Below is a small trained network, with its code and all its weights. Each question gives an input and a class and asks what happens when units are switched off, that is, made to give their printed mean instead of their output.

import numpy as np


def w(rows, s, z=0):
    codes = np.array(rows[::2]) - 128.0
    scale = np.full(codes.shape[1], s)
    scale[-1] = z or s
    return codes * scale


def f(y):
    return np.maximum(y, 0)


def log_softmax(a):
    a = a - a.max(-1, keepdims=True)
    return a - np.log(np.exp(a).sum(-1, keepdims=True))


def net(x, mask):
    res = np.array(x, float).reshape(1, 6) / 4 @ E
    y = f(res @ A[0][:, :-1].T + A[0][:, -1])
    res = res + np.where(mask, y, B[0][:, -1]) @ B[0][:, :-1]
    return log_softmax(res[-1] @ U[:, :-1].T + U[:, -1])


A, B = {}, {}
E = w([
[154,75,187,163,250,111,98,254],'x0',
[109,192,126,156,197,75,102,191],'x1',
[145,40,152,64,76,119,43,105],'x2',
[100,196,107,124,154,166,156,173],'x3',
[101,184,68,123,42,128,171,139],'x4',
[174,140,38,208,121,221,149,131],'x5',
],0.0089)
A[0] = w([
[114,52,133,59,52,142,80,120,141],'n0',
[112,255,103,164,121,202,149,213,143],'n1',
[159,130,94,147,193,76,125,44,71],'n2',
[27,148,81,144,136,15,85,146,214],'n3',
[124,141,199,171,214,135,147,47,87],'n4',
[158,34,181,98,196,144,90,142,252],'n5',
],0.0085,0.0044)
B[0] = w([
[156,153,199,171,79,152,8,91,205],'n0',
[68,124,119,183,64,254,143,171,234],'n1',
[162,109,108,158,183,193,123,187,145],'n2',
[158,175,164,126,130,129,94,222,212],'n3',
[190,46,10,158,157,113,82,127,169],'n4',
[81,172,68,227,145,187,2,211,252],'n5',
],0.0086,0.012)
U = w([
[115,167,147,101,104,59,133,171,80],'0',
[104,98,185,113,254,88,160,93,4],'1',
[140,54,123,47,103,140,118,97,10],'2',
[205,46,61,203,234,174,42,190,252],'3',
[97,164,72,145,184,209,238,161,128],'4',
[52,137,201,98,165,142,50,212,187],'5',
[180,63,172,52,165,30,201,180,4],'6',
],0.009,0.0044)

Each question gives the input, the list of numbers given to net, and the class t.
The units are the neurons (one row each of A and B). Each row of codes is followed by its name. A weight is (code - 128) times the scale printed after its matrix; where a second scale follows, it is the last column's (A, B and U).
mask holds one flag per neuron, in row order. A switched-off neuron (its flag False) gives its mean, the last column of its row in B, instead of its output. The means were averaged over made-up inputs and are rounded, as every weight is.
A unit's drop is (log p(t) with every unit on - log p(t) with that unit switched off) / (log p(t) with every unit on - log p(t) with every unit switched off).
The circuit of an input: a set's keep is (log p(t) with only the set's units on - log p(t) with every unit switched off) / (log p(t) with every unit on - log p(t) with every unit switched off). Starting from all 6 units, units are removed one at a time, each time the one whose removal leaves the highest keep (on an exact tie, the one counted first), for as long as the keep stays at least 0.8.
circuit, biggest first: the units of the circuit, biggest drop first
top k neurons: the k neurons with the biggest drops, biggest first
drop of u: that unit's drop, to one decimal
input [-1,0,-4,-2,1,2], class 4: circuit, biggest first => [n5; n0]
input [-4,7,-8,0,-3,-6], class 3: circuit, biggest first => [n4]
input [0,-7,-8,-5,8,-5], class 0: circuit, biggest first => [n1; n5]
input [1,-1,-8,-5,8,-4], class 4: top 3 neurons => [n0; n5; n1]
input [-4,8,-2,8,-1,-2], class 4: circuit, biggest first => [n1; n0]
input [-8,-3,-3,-6,-4,7], class 2: top 2 neurons => [n5; n1]
input [-3,-6,-7,4,-7,5], class 4: top 3 neurons => [n5; n0; n1]
input [-4,1,6,7,-2,3], class 5: top 2 neurons => [n4; n5]
input [7,7,-8,6,1,2], class 4: top 2 neurons => [n1; n5]
input [-3,0,-7,5,3,-7], class 4: top 3 neurons => [n0; n1; n5]
input [-5,8,-1,-6,2,-3], class 0: top 3 neurons => [n5; n1; n0]
input [5,-7,-5,5,-1,-8], class 3: top 2 neurons => [n4; n5]
input [-6,-7,-1,7,-6,-4], class 2: top 2 neurons => [n5; n3]
input [4,3,5,2,-3,-7], class 3: circuit, biggest first => [n5]
input [-2,0,-1,7,-1,4], class 4: drop of n5 => 0.0
input [2,4,-7,3,-7,-7], class 3: drop of n4 => 0.6
input [3,5,-8,-2,-7,-8], class 3: drop of n4 => 0.2
